Below are the code and all the weights of a small trained network. Each question names an input and a target symbol and asks about switching units off, where a switched-off unit gives its printed mean instead of its output.

import numpy as np


def w(rows, s, z=0):
    codes = np.array(rows[::2]) - 128.0
    scale = np.full(codes.shape[1], s)
    scale[-1] = z or s
    return codes * scale


def norm(h):
    return h / np.sqrt((h * h).mean(-1, keepdims=True) + 1e-5)


def f(y):
    return y / 2 * (1 + np.tanh(0.7978845608 * (y + 0.044715 * y**3)))


def softmax(a):
    e = np.exp(a - a.max(-1, keepdims=True))
    return e / e.sum(-1, keepdims=True)


def log_softmax(a):
    a = a - a.max(-1, keepdims=True)
    return a - np.log(np.exp(a).sum(-1, keepdims=True))


def net(x, mask):
    ids = ['ΛΣβδεξτφ'.index(c) for c in x.split()]
    T = len(ids)
    res = E[ids] + P[:T]
    u = 0
    for l in range(2):
        r = norm(res)
        for j in range(3):
            rows = slice(3 * j, 3 * j + 3)
            q, k, v = (r @ M[l][rows].T for M in (Q, K, V))
            z = softmax(np.where(np.tri(T) > 0, q @ k.T / 3**0.5, -1e9)) @ v
            o = O[l][rows]
            res = res + np.where(mask[u + j], z, o[:, -1]) @ o[:, :-1]
        u += 3
        y = f(norm(res) @ A[l][:, :-1].T + A[l][:, -1])
        res = res + np.where(mask[u : u + 4], y, B[l][:, -1]) @ B[l][:, :-1]
        u += 4
    return log_softmax(norm(res)[-1] @ U[:, :-1].T + U[:, -1])


Q, K, V, O, A, B = {}, {}, {}, {}, {}, {}
E = w([
[186,141,106],'Λ',
[108,238,91],'Σ',
[172,195,192],'β',
[176,148,134],'δ',
[116,57,74],'ε',
[169,102,64],'ξ',
[4,200,93],'τ',
[88,159,86],'φ',
],0.017)
P = w([
[192,3,185],'0',
[176,40,96],'1',
[186,101,86],'2',
[173,150,77],'3',
[148,167,125],'4',
[139,196,125],'5',
],0.007)
Q[0] = w([
[60,11,55],'0.h1',
[31,88,22],'0.h1',
[69,78,65],'0.h1',
[145,167,91],'0.h2',
[5,156,103],'0.h2',
[198,161,125],'0.h2',
[43,33,109],'0.h3',
[105,145,103],'0.h3',
[72,236,35],'0.h3',
],0.016)
K[0] = w([
[194,2,119],'0.h1',
[231,75,98],'0.h1',
[186,59,116],'0.h1',
[89,122,113],'0.h2',
[116,242,195],'0.h2',
[110,89,119],'0.h2',
[44,93,33],'0.h3',
[146,149,108],'0.h3',
[229,202,129],'0.h3',
],0.02)
V[0] = w([
[2,207,135],'0.h1',
[39,236,151],'0.h1',
[181,20,86],'0.h1',
[120,195,123],'0.h2',
[129,16,122],'0.h2',
[36,198,49],'0.h2',
[91,163,160],'0.h3',
[216,252,106],'0.h3',
[218,163,100],'0.h3',
],0.0083)
O[0] = w([
[119,146,200,75],'0.h1',
[137,119,182,48],'0.h1',
[100,159,79,222],'0.h1',
[88,125,110,144],'0.h2',
[181,119,171,120],'0.h2',
[7,65,141,255],'0.h2',
[167,124,118,111],'0.h3',
[184,171,101,188],'0.h3',
[124,163,134,171],'0.h3',
],0.013,0.0053)
A[0] = w([
[200,110,111,1],'0.n1',
[106,125,161,37],'0.n2',
[112,6,81,160],'0.n3',
[120,91,151,21],'0.n4',
],0.024,0.0027)
B[0] = w([
[109,157,231,165],'0.n1',
[176,117,137,141],'0.n2',
[196,12,3,245],'0.n3',
[174,145,154,128],'0.n4',
],0.017,0.011)
Q[1] = w([
[75,201,106],'1.h1',
[73,81,159],'1.h1',
[155,127,119],'1.h1',
[31,119,122],'1.h2',
[213,194,80],'1.h2',
[75,199,93],'1.h2',
[216,59,73],'1.h3',
[105,74,193],'1.h3',
[6,245,44],'1.h3',
],0.016)
K[1] = w([
[40,186,123],'1.h1',
[149,187,153],'1.h1',
[133,94,123],'1.h1',
[155,176,140],'1.h2',
[59,86,86],'1.h2',
[220,182,63],'1.h2',
[217,75,60],'1.h3',
[104,45,191],'1.h3',
[48,253,31],'1.h3',
],0.016)
V[1] = w([
[182,218,77],'1.h1',
[105,95,111],'1.h1',
[124,138,57],'1.h1',
[127,131,136],'1.h2',
[72,149,124],'1.h2',
[170,128,203],'1.h2',
[119,125,199],'1.h3',
[104,201,88],'1.h3',
[166,55,8],'1.h3',
],0.017)
O[1] = w([
[156,122,5,79],'1.h1',
[152,144,157,170],'1.h1',
[192,152,110,168],'1.h1',
[120,131,138,121],'1.h2',
[163,182,142,110],'1.h2',
[90,119,156,87],'1.h2',
[75,108,97,77],'1.h3',
[223,119,125,122],'1.h3',
[168,201,219,254],'1.h3',
],0.018,0.0098)
A[1] = w([
[167,200,5,253],'1.n1',
[160,65,127,163],'1.n2',
[79,61,84,25],'1.n3',
[41,76,150,46],'1.n4',
],0.018,0.0023)
B[1] = w([
[5,222,94,252],'1.n1',
[142,165,31,152],'1.n2',
[132,18,216,146],'1.n3',
[229,195,188,164],'1.n4',
],0.014,0.016)
U = w([
[114,83,137,52],'Λ',
[120,100,138,43],'Σ',
[229,170,189,60],'β',
[113,136,110,68],'δ',
[103,100,113,2],'ε',
[77,165,253,214],'ξ',
[85,2,94,176],'τ',
[247,54,68,173],'φ',
],0.0091,0.0034)

Each question gives the input, a string of symbols that net reads in full, and the target symbol t.
The units are the heads (3 rows each of Q, K, V and O) and the neurons (one row each of A and B). Each row of codes is followed by its name. A weight is (code - 128) times the scale printed after its matrix; where a second scale follows, it is the last column's (O, A, B and U).
mask holds one flag per unit, layer by layer, with each layer's heads first. A switched-off unit (its flag False) gives its mean, the last column of its rows in O or B, instead of its output. The means were averaged over made-up inputs and are rounded, as every weight is.
A unit's drop is (log p(t) with every unit on - log p(t) with that unit switched off) / (log p(t) with every unit on - log p(t) with every unit switched off).
most important unit: the unit with the biggest drop
k most important neurons of layer l: the k neurons of layer l with the biggest drops, biggest first
which heads matter: for each layer, one digit per head in row order, 1 if its drop is at least 0.15 and else 0, layers parted by /
drop of u: that unit's drop, to one decimal
input β τ Σ τ ε δ, target τ: most important unit -> 1.h3
input φ φ τ β Σ β, target φ: which heads matter -> 111 / 011
input β φ β, target τ: which heads matter -> 100 / 001
input φ τ τ, target β: which heads matter -> 001 / 101
input τ Σ ξ ε τ Λ, target ξ: which heads matter -> 111 / 001
input φ τ τ Λ, target φ: 2 most important neurons of layer 1 -> (1.n1, 1.n2)
input τ τ τ δ Λ, target ξ: which heads matter -> 111 / 000
input τ τ δ, target ξ: which heads matter -> 111 / 000
input φ φ ε τ β, target φ: 3 most important neurons of layer 1 -> (1.n1, 1.n4, 1.n2)
input β ε Σ ξ Σ β, target τ: which heads matter -> 100 / 101
input τ β φ, target β: which heads matter -> 100 / 001
input τ Λ φ δ, target ξ: which heads matter -> 101 / 001
input φ φ τ Σ Λ, target φ: which heads matter -> 111 / 011
input β τ ε Λ, target τ: most important neuron of layer 1 -> (1.n3)
input β Λ τ Σ Λ, target τ: 2 most important neurons of layer 0 -> (0.n3, 0.n1)
input τ β ε τ τ Σ, target τ: drop of 0.h2 -> 0.5
input Λ τ β δ Σ, target τ: drop of 0.h2 -> 0.3
input τ τ φ, target ξ: drop of 1.h3 -> 0.2
input δ τ Σ τ ε, target φ: drop of 0.h3 -> 0.1
